Here is a tiny trained network, its code and every weight. The questions are about switching its units off for an input and a class, where a switched-off unit gives its printed mean instead of its output.

import numpy as np


def w(rows, s, z=0):
    codes = np.array(rows[::2]) - 128.0
    scale = np.full(codes.shape[1], s)
    scale[-1] = z or s
    return codes * scale


def f(y):
    return np.maximum(y, 0)


def log_softmax(a):
    a = a - a.max(-1, keepdims=True)
    return a - np.log(np.exp(a).sum(-1, keepdims=True))


def net(x, mask):
    res = np.array(x, float).reshape(1, 6) / 4 @ E
    y = f(res @ A[0][:, :-1].T + A[0][:, -1])
    res = res + np.where(mask, y, B[0][:, -1]) @ B[0][:, :-1]
    return log_softmax(res[-1] @ U[:, :-1].T + U[:, -1])


A, B = {}, {}
E = w([
[110,95,3,146,163,191,167],'x0',
[162,85,124,66,226,73,117],'x1',
[135,129,130,124,126,133,133],'x2',
[65,200,123,58,149,106,188],'x3',
[124,133,121,126,130,129,116],'x4',
[125,123,128,131,124,120,133],'x5',
],0.013)
A[0] = w([
[169,23,102,112,181,115,93,138],'neuron 1',
[145,145,221,119,119,87,77,254],'neuron 2',
[50,214,130,113,96,121,173,152],'neuron 3',
[110,149,124,53,187,92,158,58],'neuron 4',
[83,150,119,131,125,162,179,114],'neuron 5',
[108,87,2,141,160,187,175,144],'neuron 6',
[66,135,64,123,142,203,163,175],'neuron 7',
[90,203,186,117,70,112,126,195],'neuron 8',
[112,77,72,144,163,164,152,139],'neuron 9',
[168,45,75,152,176,168,129,110],'neuron 10',
[124,89,118,113,143,111,81,125],'neuron 11',
[164,38,133,121,173,102,84,131],'neuron 12',
[109,137,124,46,184,92,156,57],'neuron 13',
[138,161,187,141,72,121,133,164],'neuron 14',
[119,147,81,124,117,181,184,116],'neuron 15',
[130,119,128,67,189,91,130,107],'neuron 16',
[64,202,128,122,96,140,169,128],'neuron 17',
[126,68,33,153,179,179,166,157],'neuron 18',
[163,73,128,127,160,90,83,154],'neuron 19',
[151,88,144,226,22,209,76,231],'neuron 20',
[113,187,222,128,100,79,121,226],'neuron 21',
[136,117,148,125,134,90,82,157],'neuron 22',
[179,140,189,130,106,80,71,218],'neuron 23',
],0.0096,0.0047)
B[0] = w([
[169,165,210,123,90,104,89,194],'neuron 1',
[179,60,82,50,138,154,28,223],'neuron 2',
[80,189,148,66,102,139,114,204],'neuron 3',
[62,73,90,211,197,53,171,183],'neuron 4',
[104,166,105,143,78,156,181,170],'neuron 5',
[47,197,152,159,109,134,187,235],'neuron 6',
[86,163,114,162,91,171,199,210],'neuron 7',
[96,170,151,8,151,76,71,205],'neuron 8',
[105,184,192,150,123,120,152,187],'neuron 9',
[128,171,219,133,126,89,105,189],'neuron 10',
[151,129,159,118,99,163,124,152],'neuron 11',
[200,175,204,81,53,192,102,186],'neuron 12',
[53,42,89,198,207,47,163,183],'neuron 13',
[113,120,131,85,167,70,59,187],'neuron 14',
[81,141,104,153,98,157,205,180],'neuron 15',
[149,56,118,175,152,123,134,179],'neuron 16',
[114,213,135,50,82,165,121,191],'neuron 17',
[84,191,207,175,111,95,158,220],'neuron 18',
[197,126,129,80,83,197,96,178],'neuron 19',
[42,42,75,203,255,18,126,251],'neuron 20',
[132,157,150,32,167,86,8,219],'neuron 21',
[159,95,108,109,114,149,120,164],'neuron 22',
[159,61,90,89,144,144,76,210],'neuron 23',
],0.0078,0.016)
U = w([
[130,41,7,126,187,98,107,200],'0',
[147,212,213,95,87,132,110,170],'1',
[99,98,106,243,162,113,181,132],'2',
[117,176,42,113,27,255,175,9],'3',
[242,78,115,95,76,206,111,102],'4',
],0.0094,0.0014)

Each question gives the input, the list of numbers given to net, and the class t.
The units are the neurons (one row each of A and B). Each row of codes is followed by its name. A weight is (code - 128) times the scale printed after its matrix; where a second scale follows, it is the last column's (A, B and U).
mask holds one flag per neuron, in row order. A switched-off neuron (its flag False) gives its mean, the last column of its row in B, instead of its output. The means were averaged over made-up inputs and are rounded, as every weight is.
A unit's drop is (log p(t) with every unit on - log p(t) with that unit switched off) / (log p(t) with every unit on - log p(t) with every unit switched off).
The circuit of an input: a set's keep is (log p(t) with only the set's units on - log p(t) with every unit switched off) / (log p(t) with every unit on - log p(t) with every unit switched off). Starting from the 12 units with the biggest drops (on a tie, the unit counted first), units are removed one at a time, each time the one whose removal leaves the highest keep (on an exact tie, the one counted first), for as long as the keep stays at least 0.8.
units of the circuit, in order: the units of the circuit, biggest drop first
k most important neurons: the k neurons with the biggest drops, biggest first
drop of u: that unit's drop, to one decimal
input [7,0,3,3,-1,7], class 3: units of the circuit, in order : neuron 20
input [1,8,-6,-8,-7,-4], class 1: 2 most important neurons : neuron 10; neuron 1
input [-1,5,-8,1,-8,0], class 0: 2 most important neurons : neuron 13; neuron 4
input [1,6,-4,-3,2,-2], class 1: 3 most important neurons : neuron 1; neuron 10; neuron 2
input [4,6,2,1,-4,5], class 2: 3 most important neurons : neuron 13; neuron 4; neuron 21
input [7,7,-3,0,-7,1], class 1: 2 most important neurons : neuron 20; neuron 1
input [0,-1,7,-8,-7,-2], class 0: 2 most important neurons : neuron 20; neuron 6
input [-3,7,5,2,-7,-8], class 0: 2 most important neurons : neuron 13; neuron 4
input [-2,8,7,0,2,8], class 4: 2 most important neurons : neuron 20; neuron 12
input [6,0,2,4,0,2], class 3: 2 most important neurons : neuron 20; neuron 7
input [0,4,8,5,6,-1], class 0: 2 most important neurons : neuron 18; neuron 6
input [4,2,7,1,-7,0], class 2: 4 most important neurons : neuron 21; neuron 8; neuron 17; neuron 3
input [-6,1,-6,-8,-7,-1], class 4: 2 most important neurons : neuron 12; neuron 19
input [1,5,8,3,7,-5], class 2: drop of neuron 2 : 0.2
input [6,1,-7,-6,5,-8], class 1: drop of neuron 10 : 0.2
input [7,5,3,-1,-1,2], class 1: drop of neuron 20 : 0.1
